Below is a small trained network, with its code and all its weights. Each question gives an input and a class and asks what happens when units are switched off, that is, made to give their printed mean instead of their output.

import numpy as np


def w(rows, s, z=0):
    codes = np.array(rows[::2]) - 128.0
    scale = np.full(codes.shape[1], s)
    scale[-1] = z or s
    return codes * scale


def f(y):
    return y / 2 * (1 + np.tanh(0.7978845608 * (y + 0.044715 * y**3)))


def log_softmax(a):
    a = a - a.max(-1, keepdims=True)
    return a - np.log(np.exp(a).sum(-1, keepdims=True))


def net(x, mask):
    res = np.array(x, float).reshape(1, 4) / 4 @ E
    y = f(res @ A[0][:, :-1].T + A[0][:, -1])
    res = res + np.where(mask, y, B[0][:, -1]) @ B[0][:, :-1]
    return log_softmax(res[-1] @ U[:, :-1].T + U[:, -1])


A, B = {}, {}
E = w([
[127,128,128,130,123,130,127],'x0',
[40,29,196,184,118,118,192],'x1',
[184,175,234,233,111,92,85],'x2',
[217,160,173,95,142,144,255],'x3',
],0.005)
A[0] = w([
[167,135,142,112,134,125,179,121],'neuron 1',
[160,158,182,190,130,110,94,28],'neuron 2',
[85,108,32,56,134,123,181,4],'neuron 3',
[86,92,165,156,128,133,162,26],'neuron 4',
[156,155,188,175,124,115,93,36],'neuron 5',
[94,120,116,137,116,129,82,119],'neuron 6',
[131,123,130,130,131,136,122,128],'neuron 7',
[99,88,152,153,120,121,163,30],'neuron 8',
[164,141,133,118,125,122,187,131],'neuron 9',
[191,190,87,99,124,133,76,48],'neuron 10',
[184,155,154,107,122,128,227,145],'neuron 11',
[179,177,93,109,140,128,84,48],'neuron 12',
[117,124,121,134,126,124,113,110],'neuron 13',
[79,87,174,160,127,129,166,32],'neuron 14',
[66,108,104,145,121,117,4,138],'neuron 15',
],0.016,0.0014)
B[0] = w([
[127,156,102,171,162,136,88,172],'neuron 1',
[131,74,164,13,130,172,65,212],'neuron 2',
[147,62,199,12,122,178,59,236],'neuron 3',
[125,138,126,135,82,108,210,175],'neuron 4',
[126,66,151,27,141,179,88,204],'neuron 5',
[136,146,107,158,165,122,105,167],'neuron 6',
[132,128,129,125,129,121,127,128],'neuron 7',
[117,132,128,137,83,95,182,167],'neuron 8',
[127,148,100,168,175,121,90,174],'neuron 9',
[94,122,142,154,50,84,252,233],'neuron 10',
[134,177,81,213,198,117,50,226],'neuron 11',
[107,118,132,149,65,99,220,207],'neuron 12',
[130,138,119,134,137,139,129,133],'neuron 13',
[117,144,127,138,65,99,220,189],'neuron 14',
[153,195,82,220,213,122,70,254],'neuron 15',
],0.019,0.0075)
U = w([
[155,203,69,203,215,127,69,254],'0',
[142,48,198,2,125,198,86,112],'1',
[92,143,133,149,27,68,246,23],'2',
],0.0074,0.0006)

Each question gives the input, the list of numbers given to net, and the class t.
The units are the neurons (one row each of A and B). Each row of codes is followed by its name. A weight is (code - 128) times the scale printed after its matrix; where a second scale follows, it is the last column's (A, B and U).
mask holds one flag per neuron, in row order. A switched-off neuron (its flag False) gives its mean, the last column of its row in B, instead of its output. The means were averaged over made-up inputs and are rounded, as every weight is.
A unit's drop is (log p(t) with every unit on - log p(t) with that unit switched off) / (log p(t) with every unit on - log p(t) with every unit switched off).
The circuit of an input: a set's keep is (log p(t) with only the set's units on - log p(t) with every unit switched off) / (log p(t) with every unit on - log p(t) with every unit switched off). Starting from the 12 units with the biggest drops (on a tie, the unit counted first), units are removed one at a time, each time the one whose removal leaves the highest keep (on an exact tie, the one counted first), for as long as the keep stays at least 0.8.
units of the circuit, in order: the units of the circuit, biggest drop first
unit that matters most: the unit with the biggest drop
k most important neurons: the k neurons with the biggest drops, biggest first
drop of u: that unit's drop, to one decimal
input [2,-5,2,-3], class 2: unit that matters most -> neuron 10
input [6,3,1,0], class 2: 4 most important neurons -> [neuron 3; neuron 15; neuron 11; neuron 2]
input [-3,-7,7,-5], class 1: 2 most important neurons -> [neuron 2; neuron 5]
input [7,6,6,-1], class 1: 3 most important neurons -> [neuron 2; neuron 5; neuron 10]
input [4,3,8,-6], class 1: 3 most important neurons -> [neuron 2; neuron 5; neuron 11]
input [-1,5,6,-2], class 1: 3 most important neurons -> [neuron 2; neuron 5; neuron 10]
input [3,4,5,4], class 1: 3 most important neurons -> [neuron 15; neuron 2; neuron 5]
input [-8,7,-5,-2], class 2: 4 most important neurons -> [neuron 14; neuron 2; neuron 4; neuron 5]
input [-7,-7,-6,-3], class 2: 3 most important neurons -> [neuron 10; neuron 12; neuron 2]
input [-6,7,-4,7], class 0: 2 most important neurons -> [neuron 11; neuron 10]
input [-2,4,5,-3], class 1: 4 most important neurons -> [neuron 2; neuron 10; neuron 5; neuron 11]
input [0,3,-7,7], class 0: 2 most important neurons -> [neuron 11; neuron 2]
input [-1,7,3,-5], class 2: 4 most important neurons -> [neuron 14; neuron 4; neuron 11; neuron 8]
input [-3,7,8,-2], class 1: units of the circuit, in order -> [neuron 2]
input [-5,-5,-4,0], class 2: drop of neuron 10 -> 1.2
input [6,1,1,6], class 0: drop of neuron 4 -> 0.0
input [5,6,-6,-6], class 0: drop of neuron 5 -> 0.6
